Where the symbols take the units:
TR λ QP
TR δ FL
RH λ FP
RH δ LC
ZR λ ZG
ZR δ HM
NJ λ LQ
NJ δ ZS
HS λ JG
HS δ GM
MZ λ CF
MZ δ HG
NG λ DC
NG δ RH
HN λ HS
HN δ DC
LG λ HR
LG δ SJ
MM λ JZ
MM δ ML
LF λ DM
LF δ NZ
ZB λ RF
ZB δ MD
HT λ FL
HT δ RD
MD λ LQ
MD δ TR
DC λ GM
DC δ HH
FZ λ MM
FZ δ HR
BD λ ZB
BD δ HD
BM λ PH
BM δ ZB
DT λ PC
DT δ SG
GM λ NG
GM δ MG
LP λ GS
LP δ QP
DM λ LF
DM δ JC
ZS λ JD
ZS δ QF
GS λ GB
GS δ FJ
CC λ MD
CC δ LQ
FM λ FZ
FM δ QF
HG λ GD
HG δ ML
QF λ LG
QF δ NJ
DR λ GZ
DR δ GD
SG λ CH
SG δ PC
ML λ DR
ML δ GP
LQ λ BM
LQ δ ZM
FP λ GN
FP δ SJ
ZT λ CH
ZT δ DQ
CH λ PN
CH δ HN
NZ λ ZB
NZ δ CC
MG λ GT
MG δ RH
GJ λ HN
GJ δ RH
GB λ GR
GB δ PN
GT λ GP
GT δ FM
JC λ ZS
JC δ BM
TC λ DT
TC δ CH
PH λ HR
PH δ RF
QC λ LF
QC δ BD
SJ λ ZR
SJ δ DP
JG λ QP
JG δ NG
QP λ HD
QP δ GR
GR λ RD
GR δ TC
RD λ ZP
RD δ LS
CR λ MG
CR δ FP
ZM λ DQ
ZM δ GH
RL λ RH
RL δ PC
GZ λ DT
GZ δ MZ
LC λ HH
LC δ GZ
GP λ DM
GP δ FZ
HD λ CC
HD δ ZP
ZG λ QF
ZG δ NZ
DL λ RL
DL δ DT
FJ λ MD
FJ δ PN
PC λ GB
PC δ CH
HH λ MG
HH δ QT
GD λ ZG
GD δ NJ
GN λ JC
GN δ LF
GH λ ZP
GH δ GS
RF λ QC
RF δ LQ
CF λ RH
CF δ JZ
JZ λ TC
JZ δ DR
HM λ DM
HM δ GN
DD λ FZ
DD δ QC
QT λ MM
QT δ LG
DP λ ZS
DP δ DR
BT λ ML
BT δ GT
PN λ TC
PN δ HS
HR λ HG
HR δ GN
FL λ GH
FL δ LP
JD λ HM
JD δ CC
LS λ QP
LS δ GB
ZP λ TH
ZP δ ZT
DQ λ RD
DQ δ NZ
TH λ TR
TH δ HT

The rows follow the links: the fewer symbols apart two units are, the more alike their rows tend to be.

Each row is also shifted at random along 5 hidden directions that mean nothing.

Some units, each with a row of numbers:
QP -301,-113,-18,390,94,-83,-334,-73,-364,-77,-185,-258,-228,222,-519,352,450,-44,250,913,566,-137,-325,78,221,-61,71,28,330,102,18,-517,520,-64,-178,414,-182,43,103,105,-306,166,-143
HT 426,-439,236,178,-59,14,-26,-363,-75,20,-109,-125,392,7,67,-73,523,-52,467,258,-68,68,34,448,178,262,-97,129,151,-76,70,129,131,-60,-35,-105,-14,22,108,220,312,553,-25
TC -115,267,-283,305,110,205,-49,311,-214,-157,-505,368,-163,-137,55,420,-281,-65,-262,235,-90,121,143,102,402,402,-106,296,-200,49,-1,247,273,-418,91,42,-5,24,373,117,337,-342,-219
NJ 50,33,219,313,95,60,214,28,188,-234,245,-350,79,-655,546,-104,-11,142,302,-390,-551,179,97,351,37,-188,-142,-30,-209,-237,30,91,-127,107,37,-323,-57,376,-184,-286,68,-8,220
MG 431,-46,101,-146,-22,108,-404,-188,94,452,5,-180,-188,259,-240,-419,-140,-46,-625,-314,9,-10,16,-103,89,-202,-58,-235,129,-350,252,-39,-72,117,12,-32,11,-38,-132,154,2,-242,-22
HD -759,-24,272,-125,394,137,-8,-98,103,-126,157,-426,265,-553,257,241,105,232,586,297,365,-197,430,283,-199,362,-139,242,753,304,-122,-98,340,-209,32,-183,344,405,-254,-350,372,481,-67
CR 325,78,207,-337,-246,-127,174,-344,279,240,-92,239,39,322,-241,-701,9,-366,-621,-208,219,100,269,-332,-253,-254,-100,290,-218,-258,-189,364,-196,-167,-148,-10,412,-35,15,239,-184,18,158
DD -781,171,-145,-604,-273,-215,227,440,82,-135,126,645,32,325,-213,281,161,-206,-96,170,149,-118,123,-621,-332,-354,322,494,173,679,167,-49,-229,-187,129,100,288,41,-133,-196,-306,156,-147
DR -426,73,42,493,-28,443,-106,328,-502,97,-151,-226,113,84,581,184,13,-102,-28,-190,-524,75,-193,258,347,99,125,11,-210,-218,365,105,62,286,-208,-109,-747,-39,321,233,113,-612,28
DM 2,544,-22,-287,-388,-365,532,-94,10,-129,145,170,529,-181,191,131,-106,81,250,-229,320,-191,249,-464,-617,-91,269,117,-119,157,-293,57,-489,-164,-8,127,522,-229,-58,78,-87,304,48
JD -907,159,-280,294,-238,-64,469,-83,294,-145,737,44,660,70,126,-94,73,333,80,-202,-120,147,52,128,-771,-400,256,-100,-437,-189,-190,-54,-215,513,517,141,466,-606,-252,42,38,-8,-99
MM 425,335,504,-558,-129,-517,44,66,-210,51,-415,277,-93,-431,143,54,96,-113,37,-404,-250,-106,247,-435,328,262,-36,69,27,162,12,391,-661,-50,-434,-38,-266,137,-90,-17,-238,369,57
HR -488,11,136,-117,-199,-170,129,261,13,-18,60,458,89,282,202,372,305,-206,75,-71,-185,113,22,-436,-101,-260,216,430,-143,444,167,51,-37,188,36,-95,-173,331,109,-35,-434,-282,31
DT -511,9,-482,174,100,389,-459,39,-81,-1,-482,-248,-1014,-107,-526,406,-400,55,-336,428,281,-220,-421,-56,177,272,-138,-302,109,-24,400,-666,529,-666,-135,80,-189,349,99,167,-17,-170,198
LC -535,112,25,-16,137,479,-79,171,-147,313,-278,20,48,237,150,-406,-125,-421,-654,-244,-19,78,313,7,248,103,-95,539,38,-281,175,479,172,-316,-275,-32,-22,337,238,299,394,-519,22
GT 771,-40,118,93,60,383,-287,223,-64,496,-27,-302,169,-379,449,162,-65,410,-226,-262,-574,-86,299,-107,139,24,170,-384,164,-263,394,86,-542,382,128,-246,-74,17,-371,230,272,43,-227
TH -674,-216,-74,-278,-314,-407,-332,-356,-111,-315,-142,-299,-562,42,-888,-13,318,-183,382,595,696,-272,-235,110,-78,94,70,31,316,148,278,-681,322,-481,-185,220,112,-15,-153,133,-260,886,237
FP 182,229,385,-323,188,-286,180,-714,195,154,-51,73,210,-96,197,-383,-111,-36,-225,-429,416,-22,385,-434,-314,-169,-145,-71,-141,-240,-330,363,-240,-127,-110,-128,440,328,55,176,-118,82,267
HM -77,492,-149,65,-546,-313,720,106,92,-244,296,225,593,-43,155,66,51,-438,220,-74,293,-24,85,-391,-583,-315,253,549,-424,129,-113,57,-222,-372,-38,95,216,-90,307,19,-282,-26,198
FL -227,-454,-36,551,72,287,33,38,-153,-45,57,53,686,352,262,-68,682,26,198,346,-197,243,79,363,71,47,43,487,-20,-29,-53,387,197,93,212,62,174,77,26,393,435,122,-202
GJ 499,212,4,-344,-29,-34,110,-124,92,205,-91,399,-18,263,-221,-574,-308,-207,-628,-211,184,36,221,69,156,20,-53,-3,-141,-226,-285,295,-149,-48,-89,128,316,-387,137,-65,115,-232,-107
NG -321,493,111,-601,-137,-213,-164,-263,85,192,-130,-1,-390,26,-711,-434,-176,-291,-507,-24,841,-207,423,-148,78,-192,13,-27,201,-289,-185,-41,-18,-311,-420,350,407,-241,-120,-246,-186,47,-11
PH 12,-292,-175,-249,-194,-359,552,359,120,-260,537,716,95,590,11,-317,347,43,48,-77,-315,155,-260,-327,-336,-386,6,342,-256,639,-321,239,-216,238,351,90,53,-130,-94,-325,-302,-54,103

Where do the symbols, taken in turn from left to right, take each start?
Answer with the unit's name.
-546,190,-325,189,221,-196,-300,53,-20,-35,-172,351,-382,191,-632,158,-167,372,-380,380,456,72,-124,-54,40,-60,-66,-407,-63,-95,-237,-281,198,217,351,456,322,-679,-118,70,-1,-89,-307
λ δ δ λ δ: GM
-326,-248,208,154,56,-216,-526,-77,260,62,-39,-102,-566,60,-72,184,223,-335,24,33,-186,-39,-412,-286,1,-403,-85,-350,-101,23,486,-440,148,235,-24,-287,-485,496,67,-178,-712,-283,274
δ δ δ δ δ: NJ
85,-472,1,137,254,238,169,150,69,-216,551,-450,-190,-41,191,-71,150,339,378,65,-301,13,-305,329,-145,-196,21,-153,258,162,21,-351,115,253,120,-152,-98,282,-260,-491,20,-108,89
λ δ δ: MD
158,6,-18,-78,154,411,-190,-132,-52,405,-140,-98,26,365,-160,-310,-195,-163,-655,-228,85,45,98,-70,121,-20,-17,-18,69,-405,51,199,24,-88,-5,-9,-18,153,107,212,119,-529,36
λ δ δ λ: ZS
-211,377,241,-356,107,-131,-108,231,186,235,-50,233,279,-348,336,453,114,247,32,-305,-216,-73,417,-526,-186,100,176,-112,289,235,204,284,-553,272,75,-232,162,189,-375,-110,15,313,-290
δ δ δ δ λ: ZB
-263,-137,-120,394,414,-36,-128,-128,-159,-112,-140,66,181,-2,-89,115,415,622,161,526,261,170,64,2,-120,44,-50,-95,-128,-101,-344,-13,48,385,223,272,232,-239,-282,235,149,318,-257
λ λ δ δ: CH
-201,292,-180,-76,121,-66,-237,-127,249,-30,-490,244,-492,-441,-359,261,-597,30,-221,75,260,-130,9,46,247,330,-205,-242,141,-105,-39,-202,197,-393,-2,64,299,-170,-77,-67,134,147,-39
λ λ λ λ: PC
-269,92,-216,42,-200,-208,126,-42,80,112,338,39,266,351,22,248,106,-57,40,61,244,-12,-328,-435,-671,-281,266,-184,-148,126,67,-387,-35,254,247,28,-54,-74,263,238,-479,-277,-23
λ δ δ λ λ: QC
-329,207,73,-130,107,149,-142,-67,-482,70,-397,-248,-325,-226,177,-144,-413,116,-200,-280,42,-50,-93,50,217,496,-58,-214,-82,-178,-179,168,-140,-240,-347,-52,-331,1,222,295,228,-79,141
λ δ λ δ λ: HS
-546,-186,-256,-259,-554,-345,-142,-105,322,-256,16,87,-351,48,-815,18,-134,-375,152,335,145,-154,-234,382,-4,55,-58,-72,137,151,402,-504,351,-485,207,41,170,-497,10,29,-115,346,-39
δ λ λ λ λ: TR
-497,357,475,192,395,152,-43,-420,383,100,-9,-146,497,-636,818,92,60,-145,24,-403,-105,42,597,-154,-245,-46,-284,-30,43,-237,94,394,-48,15,-69,-596,148,799,154,-27,189,-220,167
δ λ δ: QF
-119,-182,-155,85,80,90,134,92,-188,-393,328,-278,-409,23,-322,-38,278,129,383,483,169,-4,-225,90,-104,-245,70,384,62,309,-203,-411,117,-138,-177,161,-34,244,-387,-416,-182,192,216
δ λ λ: HD
-66,336,436,-110,68,-312,-25,-232,455,-160,111,-140,-110,-856,276,-73,-49,191,299,-463,-326,58,294,-53,-190,-154,-235,-423,-200,-318,-35,1,-466,155,-112,-406,190,327,-337,-337,-163,398,321
λ λ λ: HG
263,281,-193,-185,204,-79,163,-191,157,-213,-526,355,-341,-396,-280,-49,-535,253,-320,43,194,90,159,-85,22,394,-168,-157,-157,-70,-370,235,-133,-579,17,-19,460,39,-84,79,353,355,59
λ δ δ λ δ: NG
150,-163,226,-27,-8,-102,74,-158,65,-110,-308,149,495,-321,98,60,221,-92,496,220,6,100,186,387,294,414,-259,348,146,69,99,206,172,-207,40,-110,185,-78,166,46,422,536,-194
λ δ δ λ λ: ZP
274,-390,32,177,-100,-21,-120,-40,-223,-247,-60,-271,-243,211,-377,8,553,-74,481,627,288,18,-351,183,139,-125,42,245,167,27,-24,-322,325,-255,-224,243,-214,89,-19,43,-166,385,155
λ λ δ: ZP
295,-51,-21,319,-352,-177,426,-154,289,-191,468,78,193,-95,263,-199,64,-36,218,-313,-379,135,-215,151,-294,-494,0,-258,-553,-229,-96,22,-266,450,213,-31,-41,-257,-56,-205,-298,-45,249
λ δ λ δ: TR
